Below is a small trained network, with its code and all its weights. Each question gives an input and a class and asks what happens when units are switched off, that is, made to give their printed mean instead of their output.

import numpy as np


def w(rows, s, z=0):
    codes = np.array(rows[::2]) - 128.0
    scale = np.full(codes.shape[1], s)
    scale[-1] = z or s
    return codes * scale


def norm(h):
    return h / np.sqrt((h * h).mean(-1, keepdims=True) + 1e-5)


def f(y):
    return np.maximum(y, 0)


def log_softmax(a):
    a = a - a.max(-1, keepdims=True)
    return a - np.log(np.exp(a).sum(-1, keepdims=True))


def net(x, mask):
    res = np.array(x, float).reshape(1, 4) / 4 @ E
    u = 0
    for l in range(4):
        y = f(norm(res) @ A[l][:, :-1].T + A[l][:, -1])
        res = res + np.where(mask[u : u + 6], y, B[l][:, -1]) @ B[l][:, :-1]
        u += 6
    return log_softmax(norm(res)[-1] @ U[:, :-1].T + U[:, -1])


A, B = {}, {}
E = w([
[113,144,2,156],'x0',
[19,116,157,154],'x1',
[171,29,131,132],'x2',
[102,114,116,59],'x3',
],0.0078)
A[0] = w([
[108,130,115,2,45],'L0N1',
[161,172,173,100,73],'L0N2',
[102,146,163,121,89],'L0N3',
[178,164,123,103,37],'L0N4',
[174,172,164,222,21],'L0N5',
[122,234,148,108,1],'L0N6',
],0.021,0.0066)
B[0] = w([
[170,146,134,253,230],'L0N1',
[107,173,152,87,216],'L0N2',
[106,154,146,134,193],'L0N3',
[155,178,106,67,202],'L0N4',
[161,148,132,240,252],'L0N5',
[149,32,124,127,254],'L0N6',
],0.033,0.0049)
A[1] = w([
[201,145,196,111,100],'L1N1',
[215,102,145,105,17],'L1N2',
[196,71,123,136,36],'L1N3',
[201,7,150,110,38],'L1N4',
[156,164,50,103,49],'L1N5',
[215,88,150,95,7],'L1N6',
],0.016,0.0021)
B[1] = w([
[174,199,174,99,239],'L1N1',
[181,130,131,95,213],'L1N2',
[198,126,144,130,248],'L1N3',
[151,6,152,140,253],'L1N4',
[104,175,28,72,203],'L1N5',
[130,124,102,67,201],'L1N6',
],0.014,0.0055)
A[2] = w([
[123,98,7,127,127],'L2N1',
[161,218,143,133,193],'L2N2',
[122,137,247,81,53],'L2N3',
[18,104,186,156,154],'L2N4',
[80,69,150,161,78],'L2N5',
[156,43,173,95,6],'L2N6',
],0.019,0.002)
B[2] = w([
[79,188,252,157,215],'L2N1',
[70,55,47,92,255],'L2N2',
[63,203,198,192,199],'L2N3',
[193,155,59,48,199],'L2N4',
[189,127,86,115,195],'L2N5',
[149,96,176,80,212],'L2N6',
],0.023,0.0084)
A[3] = w([
[52,70,120,66,33],'L3N1',
[57,80,120,62,23],'L3N2',
[76,81,126,80,48],'L3N3',
[71,34,78,119,5],'L3N4',
[77,2,175,83,71],'L3N5',
[20,60,117,104,99],'L3N6',
],0.016,0.002)
B[3] = w([
[147,98,84,169,155],'L3N1',
[125,83,87,129,159],'L3N2',
[138,119,106,157,149],'L3N3',
[92,57,145,99,153],'L3N4',
[164,105,252,104,253],'L3N5',
[92,129,164,134,148],'L3N6',
],0.019,0.0035)
U = w([
[176,150,96,253,158],'0',
[184,102,202,97,184],'1',
[42,219,186,144,176],'2',
[167,189,49,30,154],'3',
[113,90,119,156,149],'4',
[62,86,122,109,2],'5',
[87,111,119,114,22],'6',
],0.016,0.0093)

Each question gives the input, the list of numbers given to net, and the class t.
The units are the neurons (one row each of A and B). Each row of codes is followed by its name. A weight is (code - 128) times the scale printed after its matrix; where a second scale follows, it is the last column's (A, B and U).
mask holds one flag per neuron, layer by layer. A switched-off neuron (its flag False) gives its mean, the last column of its row in B, instead of its output. The means were averaged over made-up inputs and are rounded, as every weight is.
A unit's drop is (log p(t) with every unit on - log p(t) with that unit switched off) / (log p(t) with every unit on - log p(t) with every unit switched off).
The circuit of an input: a set's keep is (log p(t) with only the set's units on - log p(t) with every unit switched off) / (log p(t) with every unit on - log p(t) with every unit switched off). Starting from the 12 units with the biggest drops (on a tie, the unit counted first), units are removed one at a time, each time the one whose removal leaves the highest keep (on an exact tie, the one counted first), for as long as the keep stays at least 0.8.
units of the circuit, in order: the units of the circuit, biggest drop first
unit that matters most: the unit with the biggest drop
k most important neurons: the k neurons with the biggest drops, biggest first
k most important neurons of layer l: the k neurons of layer l with the biggest drops, biggest first
input [-8,8,3,-6], class 2: unit that matters most => L2N3
input [-7,-7,3,-4], class 2: units of the circuit, in order => [L2N3, L0N2]
input [7,-8,-1,-7], class 3: 2 most important neurons => [L0N4, L0N1]
input [-7,-7,-3,-3], class 2: units of the circuit, in order => [L0N2, L2N3]
input [-7,-1,-6,3], class 2: 3 most important neurons => [L0N2, L2N3, L0N3]
input [5,-3,-3,3], class 2: units of the circuit, in order => [L2N1, L0N5, L1N5]
input [2,-6,5,-1], class 3: 2 most important neurons => [L0N6, L0N4]
input [8,3,-8,-5], class 1: units of the circuit, in order => [L0N6, L0N1]
input [-8,-8,6,-3], class 2: 3 most important neurons => [L2N3, L0N6, L0N2]
input [-6,0,-3,-7], class 0: 2 most important neurons => [L0N5, L2N1]
input [-7,6,-5,7], class 0: 2 most important neurons of layer 0 => [L0N1, L0N4]
input [-1,3,2,-3], class 4: units of the circuit, in order => [L0N6, L2N2]
input [7,6,5,-4], class 2: 4 most important neurons => [L2N1, L0N6, L0N5, L0N1]
input [2,4,3,8], class 0: units of the circuit, in order => [L0N1]
input [1,-7,-5,-4], class 3: 3 most important neurons of layer 0 => [L0N4, L0N2, L0N1]
input [-5,-8,-3,1], class 3: 2 most important neurons of layer 2 => [L2N2, L2N1]
input [-1,5,3,-6], class 0: 2 most important neurons => [L0N5, L0N4]
input [-6,7,2,2], class 3: 2 most important neurons of layer 0 => [L0N4, L0N2]
input [5,-5,-8,6], class 1: 4 most important neurons => [L0N6, L0N5, L1N4, L2N6]
input [1,-2,5,-7], class 0: units of the circuit, in order => [L0N5]
input [2,6,3,4], class 3: 2 most important neurons => [L0N6, L0N5]
input [4,-8,-1,-5], class 3: 3 most important neurons => [L0N4, L0N1, L2N2]
